Here is a tiny trained network, its code and every weight. The questions are about switching its units off for an input and a target symbol, where a switched-off unit gives its printed mean instead of its output.

import numpy as np


def w(rows, s, z=0):
    codes = np.array(rows[::2]) - 128.0
    scale = np.full(codes.shape[1], s)
    scale[-1] = z or s
    return codes * scale


def norm(h):
    return h / np.sqrt((h * h).mean(-1, keepdims=True) + 1e-5)


def f(y):
    return y / 2 * (1 + np.tanh(0.7978845608 * (y + 0.044715 * y**3)))


def softmax(a):
    e = np.exp(a - a.max(-1, keepdims=True))
    return e / e.sum(-1, keepdims=True)


def log_softmax(a):
    a = a - a.max(-1, keepdims=True)
    return a - np.log(np.exp(a).sum(-1, keepdims=True))


def net(x, mask):
    ids = ['ΔΘΠΦαηλμ'.index(c) for c in x.split()]
    T = len(ids)
    res = E[ids] + P[:T]
    u = 0
    for l in range(2):
        r = norm(res)
        for j in range(2):
            rows = slice(2 * j, 2 * j + 2)
            q, k, v = (r @ M[l][rows].T for M in (Q, K, V))
            z = softmax(np.where(np.tri(T) > 0, q @ k.T / 2**0.5, -1e9)) @ v
            o = O[l][rows]
            res = res + np.where(mask[u + j], z, o[:, -1]) @ o[:, :-1]
        u += 2
        y = f(norm(res) @ A[l][:, :-1].T + A[l][:, -1])
        res = res + np.where(mask[u : u + 12], y, B[l][:, -1]) @ B[l][:, :-1]
        u += 12
    return log_softmax(norm(res)[-1] @ U[:, :-1].T + U[:, -1])


Q, K, V, O, A, B = {}, {}, {}, {}, {}, {}
E = w([
[123,71,100,152,36],'Δ',
[146,243,58,96,117],'Θ',
[89,163,158,222,23],'Π',
[47,73,199,121,131],'Φ',
[101,137,45,49,162],'α',
[147,87,115,52,93],'η',
[71,153,114,195,146],'λ',
[135,249,153,16,188],'μ',
],0.012)
P = w([
[34,179,117,150,154],'0',
[37,118,119,55,157],'1',
[73,83,145,91,154],'2',
[108,63,168,96,164],'3',
[129,48,192,111,173],'4',
[160,40,218,129,180],'5',
[178,34,244,148,184],'6',
[177,20,246,149,189],'7',
[192,17,252,152,198],'8',
],0.0039)
Q[0] = w([
[167,123,73,254,223],'L0H0',
[107,252,223,66,200],'L0H0',
[149,74,113,119,145],'L0H1',
[64,107,130,198,67],'L0H1',
],0.0067)
K[0] = w([
[233,130,255,130,46],'L0H0',
[121,240,144,78,194],'L0H0',
[98,63,91,103,168],'L0H1',
[168,91,127,201,135],'L0H1',
],0.0079)
V[0] = w([
[62,115,184,84,243],'L0H0',
[3,150,154,212,196],'L0H0',
[106,18,55,222,131],'L0H1',
[141,135,159,31,22],'L0H1',
],0.0039)
O[0] = w([
[179,166,108,254,97,228],'L0H0',
[134,119,65,197,164,253],'L0H0',
[44,189,137,133,154,68],'L0H1',
[135,167,48,152,126,70],'L0H1',
],0.008,0.0023)
A[0] = w([
[83,188,155,188,135,114],'L0N0',
[166,189,87,153,93,61],'L0N1',
[161,147,93,160,200,161],'L0N2',
[197,138,211,177,164,129],'L0N3',
[156,112,194,65,202,193],'L0N4',
[53,130,201,138,187,110],'L0N5',
[183,103,59,208,168,158],'L0N6',
[138,193,100,253,114,141],'L0N7',
[60,114,207,97,118,180],'L0N8',
[220,115,113,57,124,168],'L0N9',
[109,23,161,21,19,1],'L0N10',
[17,84,23,93,188,109],'L0N11',
],0.0062,0.0026)
B[0] = w([
[207,120,121,56,170,210],'L0N0',
[81,150,46,91,13,149],'L0N1',
[70,91,156,146,121,200],'L0N2',
[169,19,134,100,146,171],'L0N3',
[166,145,172,197,4,176],'L0N4',
[107,119,135,12,45,217],'L0N5',
[91,124,227,64,133,198],'L0N6',
[126,170,95,3,150,254],'L0N7',
[127,168,140,50,187,178],'L0N8',
[110,40,129,191,133,205],'L0N9',
[101,190,137,63,204,140],'L0N10',
[198,67,187,192,64,196],'L0N11',
],0.0057,0.0035)
Q[1] = w([
[166,101,197,125,129],'L1H0',
[181,141,1,179,50],'L1H0',
[106,108,62,51,105],'L1H1',
[36,190,22,131,137],'L1H1',
],0.0073)
K[1] = w([
[174,152,200,92,101],'L1H0',
[154,222,87,123,122],'L1H0',
[129,190,116,133,127],'L1H1',
[51,126,2,154,78],'L1H1',
],0.0086)
V[1] = w([
[129,130,70,135,86],'L1H0',
[100,106,105,144,2],'L1H0',
[164,133,37,115,118],'L1H1',
[181,188,180,149,94],'L1H1',
],0.0077)
O[1] = w([
[69,179,217,197,153,9],'L1H0',
[199,107,134,120,110,12],'L1H0',
[198,72,145,139,132,106],'L1H1',
[75,158,2,190,95,173],'L1H1',
],0.0061,0.0012)
A[1] = w([
[152,242,132,106,74,31],'L1N0',
[2,112,82,104,41,165],'L1N1',
[90,108,152,180,213,255],'L1N2',
[137,87,146,31,92,69],'L1N3',
[199,108,24,162,118,22],'L1N4',
[137,37,170,156,45,154],'L1N5',
[151,167,147,84,129,131],'L1N6',
[94,118,235,126,118,78],'L1N7',
[181,97,95,191,115,148],'L1N8',
[91,203,92,17,153,135],'L1N9',
[54,181,81,191,151,142],'L1N10',
[136,108,158,124,213,189],'L1N11',
],0.0084,0.002)
B[1] = w([
[85,69,64,136,140,196],'L1N0',
[154,141,133,210,218,190],'L1N1',
[116,71,151,105,77,160],'L1N2',
[142,67,166,130,143,196],'L1N3',
[80,108,170,146,165,175],'L1N4',
[107,210,66,123,105,166],'L1N5',
[95,89,92,226,184,158],'L1N6',
[137,161,101,189,79,166],'L1N7',
[140,132,254,88,167,160],'L1N8',
[199,193,85,126,158,253],'L1N9',
[171,70,145,62,114,148],'L1N10',
[87,124,86,95,50,169],'L1N11',
],0.0057,0.0065)
U = w([
[193,200,229,177,104,234],'Δ',
[82,85,136,112,38,253],'Θ',
[171,184,17,178,129,209],'Π',
[144,129,99,79,111,55],'Φ',
[223,16,122,84,103,133],'α',
[181,146,151,118,121,39],'η',
[98,7,133,236,214,48],'λ',
[2,167,153,59,188,84],'μ',
],0.0087,0.0039)

Each question gives the input, a string of symbols that net reads in full, and the target symbol t.
The units are the heads (2 rows each of Q, K, V and O) and the neurons (one row each of A and B). Each row of codes is followed by its name. A weight is (code - 128) times the scale printed after its matrix; where a second scale follows, it is the last column's (O, A, B and U).
mask holds one flag per unit, layer by layer, with each layer's heads first. A switched-off unit (its flag False) gives its mean, the last column of its rows in O or B, instead of its output. The means were averaged over made-up inputs and are rounded, as every weight is.
A unit's drop is (log p(t) with every unit on - log p(t) with that unit switched off) / (log p(t) with every unit on - log p(t) with every unit switched off).
The circuit of an input: a set's keep is (log p(t) with only the set's units on - log p(t) with every unit switched off) / (log p(t) with every unit on - log p(t) with every unit switched off). Starting from the 12 units with the biggest drops (on a tie, the unit counted first), units are removed one at a time, each time the one whose removal leaves the highest keep (on an exact tie, the one counted first), for as long as the keep stays at least 0.8.
circuit, biggest first: the units of the circuit, biggest drop first
k most important neurons: the k neurons with the biggest drops, biggest first
top k neurons in layer l: the k neurons of layer l with the biggest drops, biggest first
input λ λ λ μ Θ λ μ Φ Θ, target λ: top 2 neurons in layer 0	(L0N9, L0N1)
input Θ α Θ λ Θ Θ Θ λ, target α: circuit, biggest first	(L0N5, L1H0, L0H0)
input α α μ λ, target Θ: circuit, biggest first	(L1N1, L1N11, L1H1)
input Θ λ Θ λ λ λ Δ, target μ: circuit, biggest first	(L0H0, L0N10, L0H1)
input μ λ μ λ λ, target Π: circuit, biggest first	(L0N9, L1N4)
input λ λ Δ, target μ: circuit, biggest first	(L0H0, L0N10)
input λ Θ λ Θ α α, target Δ: most important neuron	(L0N11)
input Θ Δ μ Θ Φ Φ, target μ: top 4 neurons in layer 0	(L0N8, L0N10, L0N11, L0N1)
input Θ Π Π μ λ η, target λ: 2 most important neurons	(L0N4, L0N7)
input Θ Θ λ λ Φ μ μ, target λ: top 3 neurons in layer 1	(L1N0, L1N9, L1N4)
input λ λ λ λ α α λ, target Θ: top 3 neurons in layer 1	(L1N2, L1N11, L1N1)
input Θ Θ Θ, target Δ: 3 most important neurons	(L0N7, L0N9, L0N5)
input μ λ λ μ Φ Θ λ λ μ, target Δ: top 2 neurons in layer 1	(L1N8, L1N9)
input μ α Φ λ Θ Θ Θ μ, target λ: 2 most important neurons	(L0N11, L1N0)
input μ α μ Θ Θ λ, target α: top 2 neurons in layer 0	(L0N11, L0N3)
input λ Π Δ α Θ Θ λ α, target Θ: 3 most important neurons	(L1N9, L1N1, L1N5)
input λ Θ Φ μ α μ μ Θ Δ, target Π: top 2 neurons in layer 0	(L0N4, L0N10)
input μ Θ μ Π λ μ, target Δ: 4 most important neurons	(L0N7, L0N4, L0N9, L1N8)
input η Φ α Φ α, target Δ: top 4 neurons in layer 1	(L1N8, L1N0, L1N5, L1N11)
input λ Θ η, target Θ: top 4 neurons in layer 1	(L1N9, L1N5, L1N1, L1N11)
input Θ λ Π Θ, target λ: most important neuron	(L1N0)
input Φ μ Φ λ μ Φ λ, target Π: most important neuron	(L0N7)
input Θ λ Θ Φ α Δ μ, target Π: top 2 neurons in layer 0	(L0N4, L0N11)
input μ η Π λ Δ λ Φ, target Θ: 2 most important neurons	(L0N7, L1N7)
input Θ λ Δ Θ λ α α, target Θ: 2 most important neurons	(L1N9, L1N1)
input λ λ Φ λ α λ, target μ: 3 most important neurons	(L0N7, L0N6, L0N9)
input Φ α Θ Θ Φ Φ Θ, target Δ: 2 most important neurons	(L0N9, L1N8)
input Δ Δ Δ λ λ, target Δ: most important neuron	(L0N11)
input Φ μ η, target λ: top 2 neurons in layer 1	(L1N9, L1N1)
input λ Π η Δ Π Δ Θ λ λ, target Δ: top 2 neurons in layer 0	(L0N5, L0N9)
